[-13 -27 -69  -3 -41 -21  43 -27  18   6 -43  46  66 -11 -26  20 -16   6
  16  -3  -9 -15  64  17 -10   9  42  82  15  14 -19   4 -11  43 -37  -8
  10 -17 -33]  2
[ -5   1 -45 -26  -7  -9 -64 -20  10  -6   2  71  13  -5  24  69  18 -49
  30 -20  56   0   0  46 -14 -39  46   1  11  -8 -12  50   3  33 -42  19
  51  43 -37]  7
[ 22  -6  30   3   5 -15 -43 -45  -5  -7  -1  -1  49  -3  21  14 -42 -34
  36  10  -2  24  18 -20 -13  -3 -35  18  34  -9  15  -8  13 -61   3   2
  45 -11   8]  7
[ 10 -32  23   0   5  24  18  70 -25  -3   4 -54  28  16  -4  -8  10  36
 -36  16  10 -31   2  18 -24  16  15  34 -33 -28 -24  35  31 -35  19  38
 -14  78  10]  4
[ 32 -52  20   6 -11   8  48  20 -28   1  32 -42  63 -30  14  -9  11  -5
  39  35 -22 -10  11  11  13   5 -26  52 -16 -17  -1 -63  19 -55  23  57
   1  26  12]  11
[-26  -9  27  33   3   0 -42  47  16  23  22 -24  42  11 -28  13  59  51
 -68   9 -12  -5 -29  -2 -32  25  -8 -44   0 -19  -5  26 -14 -45  26  -4
   8 -41  26]  1
[ 16   1 -55 -34 -21 -42  -9  -3 -21  15  31  -1  23  38  -7  49 -10  17
 -24  30  23 -12  31  17  18 -21  62  52   4 -32  21  49 -23  51 -18   4
  -2   8  10]  5
[ 39 -37  22  30   0  41  -2  22 -13 -20  18   5 -21 -30  -3 -18   2  -3
 -41  15  41 -23  -4   1  20   6 -44  26  -2 -11  15  21 -26  11  -5 -17
 -30 -14 -27]  8
[-16 -24 -40  -3 -27   1  16 -10  18   3  16 -30  19  47   3 -23  50  -6
  18  44 -16  23  -8  14  22  21  33  54   5   3 -25 -16   9 -12 -33   3
   3  60  47]  2
[ 13  -9   1  14 -13  17  28   8 -23 -65   3 -34 -59 -18 -37 -22  34 -18
  33  -2   2  50 -30  17  39  -9  -1  49 -29  20  -5  12 -29  35   5  18
  -8  70 -25]  3
[ -2  -5  86 -14  15  17   5  38  22 -12 -13  -5  -8  -8   6  -1  -9  26
 -85 -10  35 -16   3 -20 -27  11 -35  20  -5  17   4 -16  -3   7  28  26
   2  12  27]  3
[-24  12 -49 -12 -14 -58 -41 -58  -2  26   8  36  13  22  15  67  -3  15
  -4 -23  45   4   9  23   9 -16  64  44   9 -73  23  24  13  31 -27  11
  -3  14 -34]  9
[  9   2 -41  39 -20   2   4  -6  35  44   3  -9  43   3 -24  23 -49   5
 -14  27  10  -6 -12  24 -27 -11  37 -13  -3  17  64   1 -25  39   3 -16
 -11  22 -10]  8
[  5 -23 -21  -7 -24   0  53  11  14  38  26 -34  71 -21  -5 -15  25 -12
  11  32  -8  -5 -21  26  39  23  16  25 -14  -9 -33 -41  -3 -26   9  27
 -31  31  35]  5
[ 33   1 -46  15 -25  -9  18   0  36  19  16  16  40  24  -1  17 -14 -14
   2  45   8 -29  -1  31 -20  -7   5   9  -4  -5  52 -40 -29  31  -6   2
  15  17   8]  7
[ -5  33  24   8  -8   9   0 -35 -24 -39  18   6 -54 -24 -14 -19  21  -3
 -20 -57  32  62 -49  24  57 -14   0 -18  26 -10  32   5 -31  52 -16 -30
  -1  31 -29]  9
[-27  42 -38  -7 -30  79   2  36  -7  -8 -18  24 -46   5  -9  -2  36  -7
  34   9   1  28 -11  40 -10   9  -1 -27   4  61 -53  46 -27  13 -17  12
 -13  -7  91]  0
[-27  18  83   7  33  21  10  22 -37  -6  32  35  22  -9  -4 -32  42  21
 -73 -59  25 -53  -8  -1 -28   5 -20 -58  39 -37  12  35  16  -1 -50  26
  15  -2 -25]  3
[  4  30  51  24   0  10 -10 -12 -70  -1 -30   3 -37 -46  34   5 -22 -31
 -56 -87  33   5 -20 -11 -24 -18 -54 -49  39   2   3  34 -14  18  -1 -15
  13 -27  20]  3
[-35   4  49  34  25 -25   6 114 -43 -39  14 -54   1  -2 -12 -18  27 -21
 -19  -8 -12 -12 -45  20 -12 -12 -28 -27  -8 -21 -19  47  21  41 -23  50
 -24 -24 -23]  3
[-17  44 -10   9 -55  53  23  18   0 -38 -16   0 -60  37 -17 -42  12 -40
  41   9  -1  13 -22  32   6 -23  28   0  27  34 -14   4 -38  35 -48 -16
 -11  35 -23]  4
[-20  33 -24 -11 -20 -11  10 -25   3 -32  -1  -1 -39  25 -16   9   6 -16
  28  -7   8   0 -61  36  -4 -24   1 -36 -17  -4  -2  28 -11  -8  -2  18
  49 106  22]  0
[ 46 -11 -17  46   3 -32 -14 -66 -17  46   8  11  44 -35  51  27  18  -5
 -11 -31  11  33  10   3   2  15 -31  15  30 -24 -15 -31  31   1 -12 -15
  27 -39  -6]  5
[  8 -46  25  -1 -12 -17  29 -83  33   8  10  36   3 -35 -16   2  28  34
  -1 -68 -31  28 -14 -12   2 -18 -13  22   6 -15  30  21  -2  -3 -14 -25
  11 -28  -1]  5
[  7  -7  -2 -20  17   9   5  58  -2 -40  19  31  18  -9 -28   8  29  51
 -24 -18 -12  10   0  45 -37  22  16  53 -15  18 -11  34  31 -13  17   2
  38   2  48]  7
[-14  10  61   5  26  31 -33  58   2 -20  19  22  56  20 -20  -3  49  27
 -50  -4  59   8 -12  21 -18  73  31 -10 -15  -1 -15  16   5  -5  -5  56
   8  89  28]  0
[ 21 -29 -35  -5   1  10   6 -31   0   4   4  26  42 -13 -15  -7 -14 -23
  33   9 -24 -10  21  23  13  -3   0 -28  15  28  11  -7 -23   3 -13 -26
  51  17  16]  7
[ 15  -4  39   4  -4  60  42  13  27  28  -7  62  36 -30  29 -29   4  18
 -21  -7  20 -26   7  -5 -25  47   0  24  -9  39 -11 -29  14  -8  -8  41
 -46 -29  39]  5
[  0   9 -10   2  -2  26  28  25 -18  26   0  12 -13  15  27 -29  21   8
   6 -16  13   1  -4 -36 -52  22 -20   0  14 -45  -7   5  24 -44   8   6
 -22 -42  31]  0
[-34 -78   8 -12 -42 -18  53  33  26  33   9  -5 106  34   6 -10  32  -2
  44  39  21 -32  49  43  12  20  16  34  24 -22 -71 -32 -21 -30 -17  14
   5  57  46]  0
[-48  37 -15   6 -34  51  27 -19   7 -27  -7 -33 -51   0 -10 -31  -5  -9
  -3   5  23  43 -44   8  14 -41 -15 -30  35  40 -20 -45 -44  38 -17  54
  21  41  20]  8
[ 27   1 -45 -43   0 -31 -11 -57 -10  19  13   7  17 -35   3  63  -8 -29
 -43  -6  15  24   4   7  26 -29  23  23   6  -3  31  -2   2  46 -11   0
  33  42 -18]  2
[-19 -40  -2 -49 -25  11  60  74   2  -3   8   2  83  30   1 -21 -16 -28
  75  29   3  -8  31  34 -24   8  73  76  16  29 -27 -30  20 -28  -6  74
   9  48  52]  10
[ 32  21  16   4 -43  -1  28   6   4  19  14 -20  40 -21   3  -2  49  60
 -54   4  12 -56  23  45   1  47 -10  17 -16 -27  -7 -17  -2 -11  14  -1
 -13  38  -1]  6
[-20 -30  -9  30 -24 -24  20 -22  13  -7 -38   8  54 -38   5  -5  11  30
   3   5   2 -16  25  21  12   7 -34 -16   9  -4 -42 -50 -39  21  18 -10
  41 -16  -4]  2
[ 32   7  -9  18  10  -2 -30 -40  22   0  20   7  10  31 -64  13 -17 -12
 -13  -1  -3  -1  11  -8 -10   2  33  -2   1  20  87   1 -37  17   6 -29
  24  51 -54]  10
[ 26 -70  17 -40 -45 -18  75  37  15   1  16 -33  66  22  24 -32   6 -45
  67  48   9   5   5  22   6   0  55  62  21 -18 -10 -63  13 -48  -5  15
  32 100  -1]  4
[ 24 -30   4 -20 -33 -27  34 -55  -9  37  21  38 -32   0 -17  86  -2  27
 -20  -8   8 -18  44  46 -12 -33  12  31  -3  31   8 -54 -27  -5  11   0
  18  23  15]  4
[-36  61 -34   9 -37  -4  33 -34 -13  11  19   6 -34  21  -1  -6  33  43
 -18 -29  32   2 -26  36  11 -12  18  -4   0 -18 -39 -64 -23  20  13   8
 -10  26  15]  5
[  0  14  37  14   3  17 -46 -42 -19 -17  22  11 -22 -31  28 -18  21  -6
   4 -38   0   0   5  -6 -14 -41   9   1  28  -9  29  74  20 -20 -31 -31
  17  31 -56]  8
[ 29  18  44 -17  -3 -20 -28 -38 -24  -3   2  46  -4 -25  -3  54  -7 -13
 -23 -75  16  23 -19  13 -40 -13 -16 -36  32 -41  32  19  38 -25 -32 -12
  49 -29 -32]  4
[-28 -45   6  -9   7  16  41   6 -26   0   7 -32  44  17   1   2 -21  39
  28  21  27  -2   9  36  39  -8  26  39 -23   3 -53 -27   1  -6  12  73
 -16  99  24]  11
[-11 -25  -2  -6 -11  23  18 -25 -26  28  39  -8  52 -19   4 -21  31 -25
  51  27 -23 -17   2  16  30  24  47  40  21  14 -22  17  21 -51 -25  44
 -11  37  -2]  6
[ -4  40   2 -51 -25  25  49 -12  -5 -41  -7  22 -50 -11 -21 -16 -20 -36
  25  10 -28 -25 -15  24   2 -40   4 -26  14  47  -1 -37  -9  -2 -22  29
  52  38 -13]  4
[-20 -51  -9 -16 -38  61  16  60  19  -3  12 -14  69  21  -1 -43   2 -11
  30  38   8 -24 -16  44   4  -8  29   8   9  16 -33  23  -3 -31   5 -10
  36  72  43]  1
[ -2 -23 -14  26 -12  -3  30 -38  48  13  23  23  28  -1 -20  -5   9  66
 -22  17  -4  -3   5  33  -4   1  33  29  -3  16  44 -53 -26  44   3  -3
  24  32  15]  8
[-15  13 -41  -9 -24  44 -58 -40  -7  49  20  42  48 -16   0  43 -24 -34
  24  14  10 -19 -18  18 -17 -37  62 -42   4  11  44  24 -22 -14  14  11
  31  23  10]  1
[-12 -60 -32 -34   4 -33  54  13  13  13   9   0  51  21  -6   7 -35 -27
  46  42 -26   1  -4  14  14   5  36  90 -16   5 -13  -8  24  -2   0  39
   1  41  58]  0
[-13  53 -21  24 -14  58  -1 -33 -15 -21  19   1 -40 -39 -17 -22  18   0
  13  -3  14  47 -54  10  13  -9 -27 -13  21  -5  -4 -31  -9 -15  -4  26
   1 -20  -3]  8
[-10  56  60 -26  -8   7 -20  34  46   4   5  -1  33 -19 -20  20  15  26
 -63   7 -17 -27 -24   7 -46  35  30   8   0  38  28  56  24 -36   5  32
  -4   8   6]  6
[ -2 -11 -31 -12 -12  18  17  14   1  29  22  21  84   7  27  -7  16 -19
  74  25   1   6  10  37 -18  19  44  53   9 -23 -21   6  50 -39 -13  19
  13  47  41]  0
[-23 -32  24  -2 -16 -19  13 -30  28  34  31   0  70  17  -5   8  34 -13
   0  19  10  34 -44   1  11  32  35   9  23  -2 -14 -70  -7 -69  -2  47
  22  41  36]  1
[-18  15 -22  40 -16 -49 -50 -29 -25  19  18   4 -14 -17  47  52  40 -20
 -23 -30   2 -18  -4  26 -19 -31 -25  16  35 -38 -13   2  29 -21  -6  -5
  45 -32 -17]  9
[-23   4  58   1 -11  17  41  71 -45 -20   1 -30   5  -8 -19   2  23  43
 -20 -22  29 -14  30  30 -26  -8 -42   0   7  -5 -59  31   5 -20   0  42
 -22   3   4]  3
[-33 -64   9  11 -34  17   5  -2  22   3  25 -32  31  -3  -1 -20  88   8
  44  18   1  37  -7  21  42  23  31  59  11  -4 -52 -11 -11  -1 -13  45
 -11  41   0]  6
[ 15  12   5  22  33 -19 -81 -41 -29   9  10  34   6 -19  38  71  16  13
   5 -22   5   6 -24   8 -31  -3  -2 -12 -12 -32  17  38  46 -38  -3  34
  33 -26   4]  11
[-21  29 -10  10  -4 -39 -25 -22   2   7   3  21 -46 -10  20  34  38  -5
 -20 -48 -15 -15  25  -2 -52 -63 -18  -4  31 -12   3  -3  22  38 -14 -21
  54 -44 -58]  3
[  0 -33 -44 -28 -39   8 -62   3  44  27 -15  44  79  19 -13  51 -22  -1
 -13   5  27 -24  16  27 -33   9  60  21 -18 -16  19  13   0   3  18 -21
  54  29  18]  1
[  7 -13  -1 -13 -27 -19  11 -30  19  16 -12  41  40  -4 -10  36 -30 -16
  -2   7 -18  11  21  -3 -41  10   2 -18  26  51  41 -62 -12   0  -4   8
  59 -38  48]  2
[-24  40 -13   4  -8 -34 -40   2  -2 -31  -2  19  11   9  -9  27  17 -32
   7  35  27  20 -49  16   7  19  45 -15   6   8  -1  -8 -26   5  -9  29
  27  15  -1]  2
[  4   9   9  33  28 -24   6 -30  56  41  -8  19   7   7  31  35  15  18
  -4 -25  19   9 -17  13 -62  -9  28  21   4  37  -1   6  40 -31   8  18
   9  60 -30]  10
[-57 106  24 -10 -41  -6  23 -11  45 -17 -28   9 -26  36   6  -7  12   4
 -12  27  37  18 -30  22   6   3  42  -2  19  53 -33 -35 -39  23 -33  26
 -42  57  -2]  2
[-15  49 -26 -31 -29   0  67  49  -9 -42  13 -66 -53 -12  -3 -50   6  24
  -7  54 -16  36 -52  27  38 -36   3   0  26  20 -11 -11 -49  25  22  -6
   5  -2  61]  8
[-22 -77  18  20 -20  46  13 -30  18  16  33 -32  53 -39 -20   1  -3 -12
  30  11   5  27 -23  35  37 -23 -13  41 -16   6  -5 -38  -5  -7  -1  58
 -16  69  25]  8
[-22  43  19   3  29   9   5  -5  27   3  26  -4  -1  44 -61 -19  51  58
 -61 -19 -17   2  14  -3 -17  29  38  24  20  32   3  17  -1 -24 -13  -7
  -9  39 -19]  10
[  9  -1 -25 -39  -3  -4 -33 -31   1  12 -29  61  38  -4  29  29 -54  -9
  15  -8  26  -2  41  17   4   4  28  18   0  -5   2   7  28  41 -22 -35
   7 -18   6]  2
[  9 -18  62  -7  -8 -10  36  43 -14 -15   4 -40 -20  28  24 -28  33  50
 -20  14  23 -11  27  28  20  -3  11  20 -14 -13 -37 -13  -9  19   0  -5
 -34  75 -12]  4
[ 27 -18 -70 -31   3  -6 -13 -47  -4  44  24  33  24 -13   7  43  28  -7
  -5   1  27  18  -4  -2  15   9  48   5   7 -20  -4  16   5  -8  -9  10
  26   2  13]  5
[  2  15  16   5 -15  37  20 -11   1 -35  -6 -19   8 -49   2 -94  -7 -48
  20  -1 -25 -27 -32  19  51  -5  24 -39 -12  33  27  -5 -29  33 -15 -29
   1 102 -31]  8
[ 20 -17  47  -9 -13  32  59  62  -6   2  23 -11  14   0  11 -48  40  46
 -68 -10  33  -1 -23 -10 -16  12 -16 -31  26 -24  13  -1 -22 -14  11  -8
  -3  -4  18]  1
[  1   3   0   7 -30 -34  81 -10 -25  15 -29   4  83 -24  12   3 -17  30
  12 -23  13  30  41  20 -40  16  37  -6  37  35  -6 -38  -4   3   1  22
  38  40   7]  2
[-34  10  54   7  25  38 -24  48 -24   8  44 -19  32  28  -8   1  35  20
 -32  -3   7 -10  -4  17 -13   2   3 -29  12   2 -16   5  27 -24 -27  51
 -11  21   6]  11
[-24 -25 -25  14  12  24 -46 -45  -8   7  -2  -1  12  -1 -20  19  17   0
 -21 -10  10  47 -16  -7  13  -3  26 -41  13  25  14  35 -30  38 -11   2
  39  40  19]  2
[-12  25  87 -11 -27 101   5  36   3  17 -15 -17  78 -42 -36 -35 -58  11
  -1 -43  27  32   0 -12 -41  28  24 -39  21  40  46  26  -2 -15  32  19
 -35  21  -8]  6
[-28 -22 -12  24   7  35 -21  -7  51   2 -12  14  68   4   1  -2  13  10
  20  37  13  34 -11   1 -16  26  23  28  -4  15  -9 -24  21  13 -13  59
  17  28   5]  2
[-20   9  48 -14 -27  36  -4  73   9  -9  28   0  33  21  10 -49  43 -30
 -10   0  12 -37  18  -1 -11  10  27  15   5   1 -15  -7   8   8 -31  20
 -34  18 -19]  5
[ 40  16 -22   4   6 -36  18 -47 -15  34  33 -12  12   5  45  23 -18  28
   0  24   3   4  15  22   9 -25   5  30   1   1   5 -22  30   8   9   0
  14  31  13]  5
[ -3 -53 -26  -3 -26  22  46  26   2  44  29  19  53  16   9  -9  42  16
  21  33   7 -14  -5  14 -19  20  35  21  17  -7 -28 -13   1 -73   6  13
   4  -7  46]  1
[-28  -9  35  34  13 -40 -39 -28  11  26 -11 -32  23  15  14  18  44  51
 -56 -27   2  10 -32 -21 -13  13  16  -9 -14 -33 -14  65   6 -36   0  14
 -18  40  -7]  1
[ -4 -23 -43 -25 -28  -7 -30  -4  58   9   8  19  15 -17  -3  65  35  -7
  32  39 -15  31   7  32 -19 -34  37  40 -13  35   8  13   4  15   6  -4
  30   2  11]  2
[-37 -47 -67 -21 -39  -3 -16 -19  27  35  -7  51  16  25 -24  73  50 -27
  30 -30  -4 -13  21  22 -27   8 105  85 -36  19 -22  13  11  -7 -40  52
 -19  50  -6]  11
[ -1  21  -2  24  28  28  43  -4 -33 -48  16  36 -29  -8 -21 -50   0  13
   5 -17 -13   3 -43   5 -11  -5 -22 -21  35  22  27 -31 -21  20  -1  45
  59 -30  18]  10
